Below are the code and all the weights of a small trained network. Each question names an input and a class and asks about switching units off, where a switched-off unit gives its printed mean instead of its output.

import numpy as np


def w(rows, s, z=0):
    codes = np.array(rows[::2]) - 128.0
    scale = np.full(codes.shape[1], s)
    scale[-1] = z or s
    return codes * scale


def norm(h):
    return h / np.sqrt((h * h).mean(-1, keepdims=True) + 1e-5)


def f(y):
    return np.maximum(y, 0)


def log_softmax(a):
    a = a - a.max(-1, keepdims=True)
    return a - np.log(np.exp(a).sum(-1, keepdims=True))


def net(x, mask):
    res = np.array(x, float).reshape(1, 5) / 4 @ E
    u = 0
    for l in range(2):
        y = f(norm(res) @ A[l][:, :-1].T + A[l][:, -1])
        res = res + np.where(mask[u : u + 9], y, B[l][:, -1]) @ B[l][:, :-1]
        u += 9
    return log_softmax(norm(res)[-1] @ U[:, :-1].T + U[:, -1])


A, B = {}, {}
E = w([
[52,23,112,170,116,113,27],'x0',
[253,115,118,121,110,72,33],'x1',
[135,109,188,155,91,137,142],'x2',
[94,214,155,84,97,58,83],'x3',
[133,186,56,194,46,158,124],'x4',
],0.0034)
A[0] = w([
[138,80,100,161,151,156,193,6],'L0N0',
[220,69,99,136,125,134,133,116],'L0N1',
[163,93,154,111,231,90,152,2],'L0N2',
[145,190,150,80,111,136,139,76],'L0N3',
[156,141,126,91,91,100,108,85],'L0N4',
[147,129,2,116,227,121,137,40],'L0N5',
[179,81,249,205,54,137,177,89],'L0N6',
[166,150,36,199,96,119,160,14],'L0N7',
[215,162,141,162,196,164,178,45],'L0N8',
],0.0077,0.0027)
B[0] = w([
[133,44,95,167,210,242,144,199],'L0N0',
[141,115,131,225,228,168,119,251],'L0N1',
[136,140,226,87,24,222,86,243],'L0N2',
[115,80,90,143,66,49,198,228],'L0N3',
[132,158,126,165,204,141,161,200],'L0N4',
[80,166,14,30,178,100,52,226],'L0N5',
[89,176,1,11,186,118,42,249],'L0N6',
[143,109,245,50,55,206,92,217],'L0N7',
[153,69,82,140,41,46,252,250],'L0N8',
],0.0075,0.0028)
A[1] = w([
[159,171,169,136,1,224,82,29],'L1N0',
[245,159,160,197,162,97,90,12],'L1N1',
[78,7,96,184,107,83,56,36],'L1N2',
[153,85,231,57,136,139,138,4],'L1N3',
[85,216,190,169,118,19,113,30],'L1N4',
[110,103,61,32,94,128,97,77],'L1N5',
[125,150,40,188,162,111,151,96],'L1N6',
[34,182,153,174,177,188,222,34],'L1N7',
[112,187,96,72,116,115,89,43],'L1N8',
],0.0086,0.002)
B[1] = w([
[106,89,232,68,99,150,111,192],'L1N0',
[59,158,167,233,156,69,115,179],'L1N1',
[173,161,119,97,70,96,248,233],'L1N2',
[100,137,185,113,44,176,85,187],'L1N3',
[150,51,68,141,177,253,153,196],'L1N4',
[108,175,148,144,121,80,90,253],'L1N5',
[96,128,194,112,98,153,118,180],'L1N6',
[179,151,167,212,161,48,55,193],'L1N7',
[139,106,75,88,166,135,119,191],'L1N8',
],0.011,0.0054)
U = w([
[119,105,232,80,63,174,80,199],'0',
[167,127,97,128,70,72,250,228],'1',
[126,141,170,246,190,77,82,128],'2',
[141,59,68,146,190,245,145,3],'3',
[106,166,63,58,157,98,62,47],'4',
],0.011,0.00074)

Each question gives the input, the list of numbers given to net, and the class t.
The units are the neurons (one row each of A and B). Each row of codes is followed by its name. A weight is (code - 128) times the scale printed after its matrix; where a second scale follows, it is the last column's (A, B and U).
mask holds one flag per neuron, layer by layer. A switched-off neuron (its flag False) gives its mean, the last column of its row in B, instead of its output. The means were averaged over made-up inputs and are rounded, as every weight is.
A unit's drop is (log p(t) with every unit on - log p(t) with that unit switched off) / (log p(t) with every unit on - log p(t) with every unit switched off).
The circuit of an input: a set's keep is (log p(t) with only the set's units on - log p(t) with every unit switched off) / (log p(t) with every unit on - log p(t) with every unit switched off). Starting from the 12 units with the biggest drops (on a tie, the unit counted first), units are removed one at a time, each time the one whose removal leaves the highest keep (on an exact tie, the one counted first), for as long as the keep stays at least 0.8.
units of the circuit, in order: the units of the circuit, biggest drop first
unit that matters most: the unit with the biggest drop
top k neurons: the k neurons with the biggest drops, biggest first
k most important neurons of layer l: the k neurons of layer l with the biggest drops, biggest first
input [-3,7,-2,1,4], class 2: 3 most important neurons of layer 0 : (L0N1 L0N2 L0N4)
input [6,3,8,0,-3], class 4: units of the circuit, in order : (L0N6)
input [-3,-3,6,-7,7], class 0: top 3 neurons : (L0N7 L1N4 L1N0)
input [7,-8,-7,-5,3], class 2: 3 most important neurons of layer 1 : (L1N7 L1N4 L1N6)
input [5,-8,-4,-6,-3], class 2: top 3 neurons : (L1N7 L1N4 L0N8)
input [-7,4,-7,3,8], class 0: top 3 neurons : (L0N7 L1N0 L0N6)
input [3,8,-6,-1,7], class 2: top 2 neurons : (L1N1 L0N1)
input [1,6,-8,-7,-5], class 4: top 2 neurons : (L0N5 L1N4)
input [8,-6,-6,-1,-3], class 1: top 2 neurons : (L1N2 L0N6)
input [-2,8,2,-7,8], class 0: top 3 neurons : (L0N7 L1N0 L1N7)
input [1,4,-1,5,-4], class 3: 2 most important neurons of layer 0 : (L0N7 L0N4)
input [0,6,4,0,-1], class 2: top 2 neurons : (L0N1 L1N1)
input [5,5,5,2,-4], class 1: 2 most important neurons of layer 1 : (L1N2 L1N7)
input [-4,7,5,5,-4], class 2: unit that matters most : L1N1
input [5,5,-5,6,-5], class 3: top 3 neurons : (L0N0 L1N4 L0N7)
input [-2,-8,5,-2,7], class 2: top 2 neurons : (L1N7 L0N2)
input [7,-5,4,8,3], class 3: 2 most important neurons of layer 1 : (L1N4 L1N5)
input [7,-2,7,0,4], class 1: 2 most important neurons of layer 0 : (L0N5 L0N2)
input [6,-4,-8,-1,-4], class 4: 2 most important neurons of layer 0 : (L0N5 L0N8)
input [5,-4,7,0,4], class 4: unit that matters most : L0N6
